Here is a tiny trained network, its code and every weight. The questions are about switching its units off for an input and a class, where a switched-off unit gives its printed mean instead of its output.

import numpy as np


def w(rows, s, z=0):
    codes = np.array(rows[::2]) - 128.0
    scale = np.full(codes.shape[1], s)
    scale[-1] = z or s
    return codes * scale


def norm(h):
    return h / np.sqrt((h * h).mean(-1, keepdims=True) + 1e-5)


def f(y):
    return np.maximum(y, 0)


def log_softmax(a):
    a = a - a.max(-1, keepdims=True)
    return a - np.log(np.exp(a).sum(-1, keepdims=True))


def net(x, mask):
    res = np.array(x, float).reshape(1, 8) / 4 @ E
    u = 0
    for l in range(3):
        y = f(norm(res) @ A[l][:, :-1].T + A[l][:, -1])
        res = res + np.where(mask[u : u + 10], y, B[l][:, -1]) @ B[l][:, :-1]
        u += 10
    return log_softmax(norm(res)[-1] @ U[:, :-1].T + U[:, -1])


A, B = {}, {}
E = w([
[122,128,125,130,104,151,93,130,132,128],'x0',
[166,105,63,94,78,47,79,168,72,57],'x1',
[127,133,126,123,133,124,140,124,128,130],'x2',
[119,94,123,28,99,185,39,221,87,207],'x3',
[69,41,70,255,147,124,114,195,145,145],'x4',
[208,114,40,135,194,145,78,77,187,156],'x5',
[17,136,89,116,123,24,108,16,142,219],'x6',
[184,71,196,143,120,80,109,91,110,174],'x7',
],0.0063)
A[0] = w([
[119,173,219,167,78,111,120,203,158,135,137],'0.n1',
[135,94,149,102,148,186,189,168,176,254,120],'0.n2',
[179,145,113,87,150,155,98,87,202,132,164],'0.n3',
[210,132,156,105,159,204,137,130,78,109,36],'0.n4',
[190,129,197,154,188,210,154,160,88,75,56],'0.n5',
[16,194,131,102,98,156,153,160,119,75,110],'0.n6',
[71,149,214,122,199,176,99,124,126,178,70],'0.n7',
[101,100,200,144,145,213,174,131,196,195,4],'0.n8',
[237,129,22,155,201,166,86,90,188,121,37],'0.n9',
[168,79,245,161,100,88,103,114,101,169,115],'0.n10',
],0.0068,0.0048)
B[0] = w([
[130,81,139,132,214,143,114,108,136,168,222],'0.n1',
[134,137,97,205,80,147,40,118,86,103,254],'0.n2',
[110,139,185,80,157,161,183,84,58,136,248],'0.n3',
[160,98,101,168,111,117,200,164,197,177,212],'0.n4',
[95,156,130,105,70,101,134,206,202,229,247],'0.n5',
[113,131,140,81,228,193,130,134,93,120,235],'0.n6',
[171,198,103,189,108,112,48,82,157,143,202],'0.n7',
[135,208,102,219,128,45,108,141,144,49,204],'0.n8',
[111,95,205,153,228,143,74,169,126,147,240],'0.n9',
[69,124,73,89,254,203,174,152,45,113,240],'0.n10',
],0.008,0.0039)
A[1] = w([
[128,60,124,239,60,134,151,233,208,129,150],'1.n1',
[202,63,92,90,94,11,45,192,20,34,47],'1.n2',
[117,70,82,222,150,179,119,119,103,134,80],'1.n3',
[80,195,159,178,228,75,176,172,93,107,60],'1.n4',
[226,205,225,104,86,139,159,72,147,167,119],'1.n5',
[45,115,255,146,83,109,163,171,71,45,90],'1.n6',
[98,66,95,86,218,188,68,107,164,165,107],'1.n7',
[58,171,101,86,103,38,97,62,140,243,4],'1.n8',
[40,150,147,108,99,58,84,86,155,179,23],'1.n9',
[194,140,149,161,182,151,86,225,141,81,13],'1.n10',
],0.0068,0.003)
B[1] = w([
[198,120,110,140,65,141,254,78,137,127,237],'1.n1',
[149,190,50,195,102,93,56,122,154,120,213],'1.n2',
[99,123,113,78,135,160,129,96,34,69,226],'1.n3',
[125,108,150,98,205,103,94,113,92,85,236],'1.n4',
[133,114,109,109,57,124,139,116,78,72,201],'1.n5',
[151,109,211,170,218,128,76,124,190,155,175],'1.n6',
[116,89,153,109,196,168,96,152,104,122,253],'1.n7',
[148,119,133,180,86,168,221,218,197,160,199],'1.n8',
[144,78,134,97,101,136,151,174,209,215,172],'1.n9',
[115,135,128,142,119,81,131,204,109,222,225],'1.n10',
],0.0084,0.0055)
A[2] = w([
[109,90,180,80,41,140,97,68,119,82,11],'2.n1',
[90,75,93,163,123,193,185,86,98,29,127],'2.n2',
[104,19,61,179,91,179,169,110,75,139,129],'2.n3',
[191,162,18,144,143,174,50,158,56,200,147],'2.n4',
[195,120,145,123,93,130,134,171,153,86,1],'2.n5',
[190,47,103,95,149,134,74,52,185,130,68],'2.n6',
[150,209,166,91,108,146,109,141,108,193,95],'2.n7',
[15,108,119,99,134,128,130,78,234,194,59],'2.n8',
[129,167,178,191,148,173,135,92,147,168,36],'2.n9',
[168,204,145,255,128,110,121,53,165,78,199],'2.n10',
],0.0085,0.0024)
B[2] = w([
[201,143,76,92,128,155,219,84,51,172,134],'2.n1',
[163,101,74,50,76,168,103,114,124,98,169],'2.n2',
[178,124,149,35,74,188,229,44,104,134,188],'2.n3',
[18,146,176,127,121,89,135,88,160,68,255],'2.n4',
[163,143,106,149,92,120,182,144,191,174,147],'2.n5',
[127,154,178,166,213,123,162,159,145,152,147],'2.n6',
[120,64,89,113,116,110,98,64,68,105,181],'2.n7',
[176,109,122,193,111,187,167,170,180,185,163],'2.n8',
[68,143,96,138,139,71,44,161,174,72,165],'2.n9',
[99,90,116,90,89,1,86,180,150,81,183],'2.n10',
],0.0088,0.0096)
U = w([
[173,121,121,176,73,177,213,209,217,215,137],'0',
[75,103,200,131,254,159,88,151,93,134,21],'1',
[68,208,46,182,66,43,58,116,170,44,2],'2',
[63,139,79,70,186,169,180,123,63,87,201],'3',
[152,124,105,28,68,170,205,47,42,73,8],'4',
[67,79,161,82,101,114,145,114,150,71,233],'5',
],0.0084,0.0027)

Each question gives the input, the list of numbers given to net, and the class t.
The units are the neurons (one row each of A and B). Each row of codes is followed by its name. A weight is (code - 128) times the scale printed after its matrix; where a second scale follows, it is the last column's (A, B and U).
mask holds one flag per neuron, layer by layer. A switched-off neuron (its flag False) gives its mean, the last column of its row in B, instead of its output. The means were averaged over made-up inputs and are rounded, as every weight is.
A unit's drop is (log p(t) with every unit on - log p(t) with that unit switched off) / (log p(t) with every unit on - log p(t) with every unit switched off).
The circuit of an input: a set's keep is (log p(t) with only the set's units on - log p(t) with every unit switched off) / (log p(t) with every unit on - log p(t) with every unit switched off). Starting from the 12 units with the biggest drops (on a tie, the unit counted first), units are removed one at a time, each time the one whose removal leaves the highest keep (on an exact tie, the one counted first), for as long as the keep stays at least 0.8.
units of the circuit, in order: the units of the circuit, biggest drop first
k most important neurons: the k neurons with the biggest drops, biggest first
k most important neurons of layer l: the k neurons of layer l with the biggest drops, biggest first
input [7,-3,7,6,4,-7,-1,8], class 3: most important neuron -> (0.n10)
input [5,6,-6,7,7,-2,-5,1], class 4: 3 most important neurons -> (1.n1 2.n3 0.n8)
input [-5,-6,-5,4,-3,7,-2,-7], class 1: 2 most important neurons of layer 0 -> (0.n9 0.n3)
input [2,-8,5,2,2,-5,5,5], class 2: 3 most important neurons -> (0.n7 0.n8 0.n2)
input [7,-8,-1,1,8,-6,0,-2], class 2: units of the circuit, in order -> (0.n8 0.n7)
input [0,-7,6,-6,5,6,1,1], class 2: 2 most important neurons of layer 0 -> (0.n8 0.n10)
input [6,-8,3,-7,3,5,2,7], class 2: 2 most important neurons of layer 2 -> (2.n10 2.n9)
input [5,-1,2,3,8,-4,-5,5], class 4: units of the circuit, in order -> (1.n1 2.n3)
input [-8,8,5,-3,-6,8,1,-4], class 1: units of the circuit, in order -> (0.n9 2.n6)
input [-6,7,7,-7,-7,1,-1,0], class 2: 2 most important neurons of layer 1 -> (1.n2 1.n3)
input [-4,0,-2,1,-5,-8,5,-7], class 1: 2 most important neurons -> (0.n6 1.n6)
input [6,-7,-4,-3,5,1,8,-3], class 0: 2 most important neurons -> (2.n8 1.n9)
input [8,1,2,-6,-7,-3,-8,6], class 0: 2 most important neurons of layer 0 -> (0.n4 0.n5)
input [0,1,0,-2,7,-6,2,0], class 4: most important neuron -> (0.n3)
input [6,0,4,6,-6,-1,-8,-3], class 0: units of the circuit, in order -> (0.n4 2.n5)
input [-3,8,1,-2,4,-4,-4,-7], class 2: 4 most important neurons -> (1.n2 0.n10 0.n3 0.n9)
input [8,-2,8,-1,4,-8,4,6], class 1: 3 most important neurons -> (1.n6 1.n1 0.n10)
input [-3,6,-1,2,-8,8,4,4], class 1: 3 most important neurons of layer 1 -> (1.n1 1.n3 1.n7)
input [1,5,-7,-3,0,6,5,2], class 1: 2 most important neurons -> (0.n9 0.n5)
input [-8,-2,0,5,7,6,8,1], class 0: units of the circuit, in order -> (2.n8)
input [2,4,-8,-1,-3,8,7,2], class 1: 3 most important neurons of layer 0 -> (0.n9 0.n5 0.n4)
input [7,-7,-6,4,1,0,6,-4], class 2: units of the circuit, in order -> (0.n7 0.n8)
input [-3,-4,-6,-1,0,-2,5,8], class 3: 3 most important neurons of layer 0 -> (0.n10 0.n5 0.n9)
input [-5,1,-5,0,-5,-1,5,3], class 0: 3 most important neurons of layer 1 -> (1.n8 1.n9 1.n3)
input [8,0,-5,6,0,-5,4,8], class 3: 3 most important neurons of layer 0 -> (0.n10 0.n9 0.n5)
input [-8,-2,0,4,7,-4,-2,-6], class 4: 2 most important neurons of layer 1 -> (1.n1 1.n3)
input [8,2,-8,-3,-5,-6,5,-6], class 1: most important neuron -> (0.n6)
input [5,-5,-4,4,4,3,1,7], class 3: 2 most important neurons -> (0.n10 1.n3)
input [2,-3,-4,0,-3,-8,7,6], class 1: 3 most important neurons of layer 1 -> (1.n1 1.n4 1.n6)
input [7,0,-1,7,4,-7,0,-5], class 1: 3 most important neurons of layer 0 -> (0.n6 0.n4 0.n10)
